Below are the code and all the weights of a small trained network. Each question names an input and a class and asks about switching units off, where a switched-off unit gives its printed mean instead of its output.

import numpy as np


def w(rows, s, z=0):
    codes = np.array(rows[::2]) - 128.0
    scale = np.full(codes.shape[1], s)
    scale[-1] = z or s
    return codes * scale


def f(y):
    return np.maximum(y, 0)


def log_softmax(a):
    a = a - a.max(-1, keepdims=True)
    return a - np.log(np.exp(a).sum(-1, keepdims=True))


def net(x, mask):
    res = np.array(x, float).reshape(1, 3) / 4 @ E
    y = f(res @ A[0][:, :-1].T + A[0][:, -1])
    res = res + np.where(mask, y, B[0][:, -1]) @ B[0][:, :-1]
    return log_softmax(res[-1] @ U[:, :-1].T + U[:, -1])


A, B = {}, {}
E = w([
[135,153,2,80,50,107,154],'x0',
[173,173,173,70,134,170,238],'x1',
[18,151,116,131,144,190,144],'x2',
],0.01)
A[0] = w([
[106,127,108,152,128,101,45,2],'N0',
[29,149,126,106,122,166,147,111],'N1',
[137,136,39,102,106,117,186,11],'N2',
[137,139,139,111,153,148,190,74],'N3',
[219,128,122,124,146,101,128,37],'N4',
[136,114,233,147,175,134,138,40],'N5',
[151,120,88,112,121,123,172,214],'N6',
[254,125,141,118,131,99,106,61],'N7',
[34,144,114,118,163,167,181,24],'N8',
[171,161,165,95,126,164,234,81],'N9',
[146,131,137,122,134,122,195,31],'N10',
],0.016,0.0087)
B[0] = w([
[144,32,64,65,124,113,86,195],'N0',
[176,119,179,202,117,119,145,224],'N1',
[108,191,106,4,43,187,76,200],'N2',
[116,99,110,141,117,67,72,178],'N3',
[158,107,136,99,27,124,160,181],'N4',
[137,211,116,114,117,241,72,251],'N5',
[133,156,191,240,213,202,87,220],'N6',
[98,112,168,170,78,116,207,221],'N7',
[116,100,137,81,21,114,217,202],'N8',
[126,66,77,118,184,72,106,243],'N9',
[114,62,90,78,62,153,75,157],'N10',
],0.021,0.011)
U = w([
[162,69,187,160,39,156,196,97],'0',
[148,9,57,111,161,140,65,101],'1',
[135,194,130,78,115,224,84,92],'2',
[153,139,175,187,220,154,140,251],'3',
[116,211,118,75,186,110,201,103],'4',
],0.011,0.02)

Each question gives the input, the list of numbers given to net, and the class t.
The units are the neurons (one row each of A and B). Each row of codes is followed by its name. A weight is (code - 128) times the scale printed after its matrix; where a second scale follows, it is the last column's (A, B and U).
mask holds one flag per neuron, in row order. A switched-off neuron (its flag False) gives its mean, the last column of its row in B, instead of its output. The means were averaged over made-up inputs and are rounded, as every weight is.
A unit's drop is (log p(t) with every unit on - log p(t) with that unit switched off) / (log p(t) with every unit on - log p(t) with every unit switched off).
The circuit of an input: a set's keep is (log p(t) with only the set's units on - log p(t) with every unit switched off) / (log p(t) with every unit on - log p(t) with every unit switched off). Starting from all 11 units, units are removed one at a time, each time the one whose removal leaves the highest keep (on an exact tie, the one counted first), for as long as the keep stays at least 0.8.
circuit, biggest first: the units of the circuit, biggest drop first
unit that matters most: the unit with the biggest drop
top k neurons: the k neurons with the biggest drops, biggest first
drop when u is switched off: that unit's drop, to one decimal
input [4,-1,-2], class 2: top 3 neurons -> N2, N1, N9
input [8,5,-4], class 2: unit that matters most -> N2
input [-7,-6,-4], class 2: top 2 neurons -> N5, N9
input [-6,-5,6], class 0: top 2 neurons -> N1, N8
input [2,-6,-6], class 0: top 3 neurons -> N7, N9, N4
input [-2,7,6], class 1: top 3 neurons -> N9, N3, N7
input [-7,-6,-2], class 2: top 3 neurons -> N5, N9, N3
input [1,-2,1], class 3: circuit, biggest first -> N2, N8
input [8,6,-2], class 2: top 2 neurons -> N2, N6
input [2,-3,1], class 3: top 3 neurons -> N9, N2, N5
input [0,3,0], class 3: top 2 neurons -> N0, N2
input [-2,-8,-8], class 0: top 2 neurons -> N7, N9
input [0,-7,7], class 0: top 3 neurons -> N1, N9, N8
input [5,-5,-8], class 0: unit that matters most -> N7
input [3,4,-2], class 1: top 2 neurons -> N9, N5
input [-6,-1,7], class 0: top 3 neurons -> N8, N1, N2
input [-4,6,2], class 1: drop when N9 is switched off -> 1.1
input [1,3,7], class 0: drop when N8 is switched off -> 2.6
input [1,3,-1], class 3: drop when N0 is switched off -> 0.4
input [8,-3,-6], class 2: circuit, biggest first -> N2
